Here is a tiny trained network, its code and every weight. The questions are about switching its units off for an input and a class, where a switched-off unit gives its printed mean instead of its output.

import numpy as np


def w(rows, s, z=0):
    codes = np.array(rows[::2]) - 128.0
    scale = np.full(codes.shape[1], s)
    scale[-1] = z or s
    return codes * scale


def norm(h):
    return h / np.sqrt((h * h).mean(-1, keepdims=True) + 1e-5)


def f(y):
    return y / 2 * (1 + np.tanh(0.7978845608 * (y + 0.044715 * y**3)))


def log_softmax(a):
    a = a - a.max(-1, keepdims=True)
    return a - np.log(np.exp(a).sum(-1, keepdims=True))


def net(x, mask):
    res = np.array(x, float).reshape(1, 5) / 4 @ E
    u = 0
    for l in range(2):
        y = f(norm(res) @ A[l][:, :-1].T + A[l][:, -1])
        res = res + np.where(mask[u : u + 5], y, B[l][:, -1]) @ B[l][:, :-1]
        u += 5
    return log_softmax(norm(res)[-1] @ U[:, :-1].T + U[:, -1])


A, B = {}, {}
E = w([
[140,113,88,255,78,187,71,183,43,140,70],'x0',
[180,70,93,147,64,117,199,178,126,131,187],'x1',
[131,146,144,201,130,101,157,110,131,142,101],'x2',
[170,224,133,124,178,165,117,114,114,153,138],'x3',
[122,141,180,115,172,134,146,177,117,98,141],'x4',
],0.0093)
A[0] = w([
[97,32,129,106,124,34,189,110,130,115,158,23],'0.n0',
[40,153,115,113,121,138,173,142,105,72,138,139],'0.n1',
[176,154,158,84,132,80,169,29,174,105,120,252],'0.n2',
[31,98,201,106,138,44,37,117,187,100,57,184],'0.n3',
[134,1,156,201,141,181,96,165,85,109,135,104],'0.n4',
],0.0073,0.0028)
B[0] = w([
[29,164,218,63,70,166,147,101,135,77,45,204],'0.n0',
[143,150,58,185,60,38,135,97,92,132,78,143],'0.n1',
[197,133,44,199,107,75,162,229,98,106,117,246],'0.n2',
[66,163,134,189,84,100,3,86,116,165,255,254],'0.n3',
[147,141,227,117,180,128,84,110,227,155,188,241],'0.n4',
],0.0085,0.0066)
A[1] = w([
[169,55,157,126,69,123,176,210,162,77,116,253],'1.n0',
[180,149,93,152,133,130,165,190,104,156,187,112],'1.n1',
[159,191,95,82,122,123,153,148,80,157,185,149],'1.n2',
[144,43,188,167,92,177,98,91,164,170,173,159],'1.n3',
[131,153,132,171,172,255,50,117,74,115,66,84],'1.n4',
],0.0083,0.0031)
B[1] = w([
[17,35,103,91,47,130,106,214,77,127,65,242],'1.n0',
[132,178,94,161,217,75,25,61,81,65,203,190],'1.n1',
[153,102,104,169,158,93,37,98,202,136,198,182],'1.n2',
[254,170,30,150,195,100,135,148,215,162,210,255],'1.n3',
[60,68,185,83,159,197,224,46,52,167,111,226],'1.n4',
],0.009,0.0073)
U = w([
[145,116,88,185,129,83,97,206,178,114,206,162],'0',
[217,192,122,165,254,163,77,59,180,174,211,2],'1',
[91,60,181,82,114,210,205,124,82,158,53,195],'2',
],0.008,0.0022)

Each question gives the input, the list of numbers given to net, and the class t.
The units are the neurons (one row each of A and B). Each row of codes is followed by its name. A weight is (code - 128) times the scale printed after its matrix; where a second scale follows, it is the last column's (A, B and U).
mask holds one flag per neuron, layer by layer. A switched-off neuron (its flag False) gives its mean, the last column of its row in B, instead of its output. The means were averaged over made-up inputs and are rounded, as every weight is.
A unit's drop is (log p(t) with every unit on - log p(t) with that unit switched off) / (log p(t) with every unit on - log p(t) with every unit switched off).
The circuit of an input: a set's keep is (log p(t) with only the set's units on - log p(t) with every unit switched off) / (log p(t) with every unit on - log p(t) with every unit switched off). Starting from all 10 units, units are removed one at a time, each time the one whose removal leaves the highest keep (on an exact tie, the one counted first), for as long as the keep stays at least 0.8.
units of the circuit, in order: the units of the circuit, biggest drop first
most important unit: the unit with the biggest drop
k most important neurons: the k neurons with the biggest drops, biggest first
top k neurons in layer l: the k neurons of layer l with the biggest drops, biggest first
drop of u: that unit's drop, to one decimal
input [1,-3,-7,-6,-4], class 1: units of the circuit, in order : 1.n0, 0.n2
input [-3,1,4,-3,-8], class 2: most important unit : 0.n0
input [-5,-8,-5,0,-1], class 0: top 2 neurons in layer 0 : 0.n2, 0.n4
input [8,-2,4,-8,-4], class 1: 2 most important neurons : 0.n4, 0.n2
input [8,-7,0,-3,7], class 1: 2 most important neurons : 0.n4, 1.n0
input [-7,4,3,8,-6], class 0: 2 most important neurons : 0.n2, 0.n3
input [6,1,0,1,2], class 1: 2 most important neurons : 0.n4, 1.n3
input [8,0,6,0,-1], class 1: 4 most important neurons : 0.n4, 1.n3, 0.n0, 1.n0
input [8,2,-2,1,-8], class 1: 2 most important neurons : 1.n3, 0.n4
input [1,-2,-2,2,2], class 2: 2 most important neurons : 0.n2, 0.n4
input [-6,2,0,7,5], class 0: top 3 neurons in layer 0 : 0.n2, 0.n3, 0.n4
input [3,4,-8,2,1], class 1: 2 most important neurons : 0.n2, 0.n0
input [-8,6,-1,0,-7], class 2: top 2 neurons in layer 0 : 0.n0, 0.n3
input [-6,-1,3,-1,-7], class 0: units of the circuit, in order : 0.n2
input [2,-4,1,8,4], class 2: top 2 neurons in layer 1 : 1.n4, 1.n3
input [1,-6,0,3,4], class 2: top 3 neurons in layer 1 : 1.n4, 1.n3, 1.n1
input [5,0,7,4,7], class 2: top 2 neurons in layer 0 : 0.n3, 0.n2
input [-7,3,3,4,-3], class 0: top 2 neurons in layer 0 : 0.n2, 0.n3
input [8,5,-5,2,-6], class 1: top 2 neurons in layer 0 : 0.n2, 0.n4
input [7,-8,-7,3,-8], class 2: units of the circuit, in order : 1.n4
input [-5,2,-6,0,-5], class 2: top 2 neurons in layer 0 : 0.n0, 0.n3
input [-5,5,-5,-5,-7], class 2: drop of 0.n0 : 0.2
input [-6,-7,8,-5,7], class 0: drop of 1.n3 : 0.1
input [-7,2,-3,2,-3], class 0: drop of 0.n2 : 0.6
input [7,-5,-3,-6,4], class 1: drop of 1.n0 : 0.1
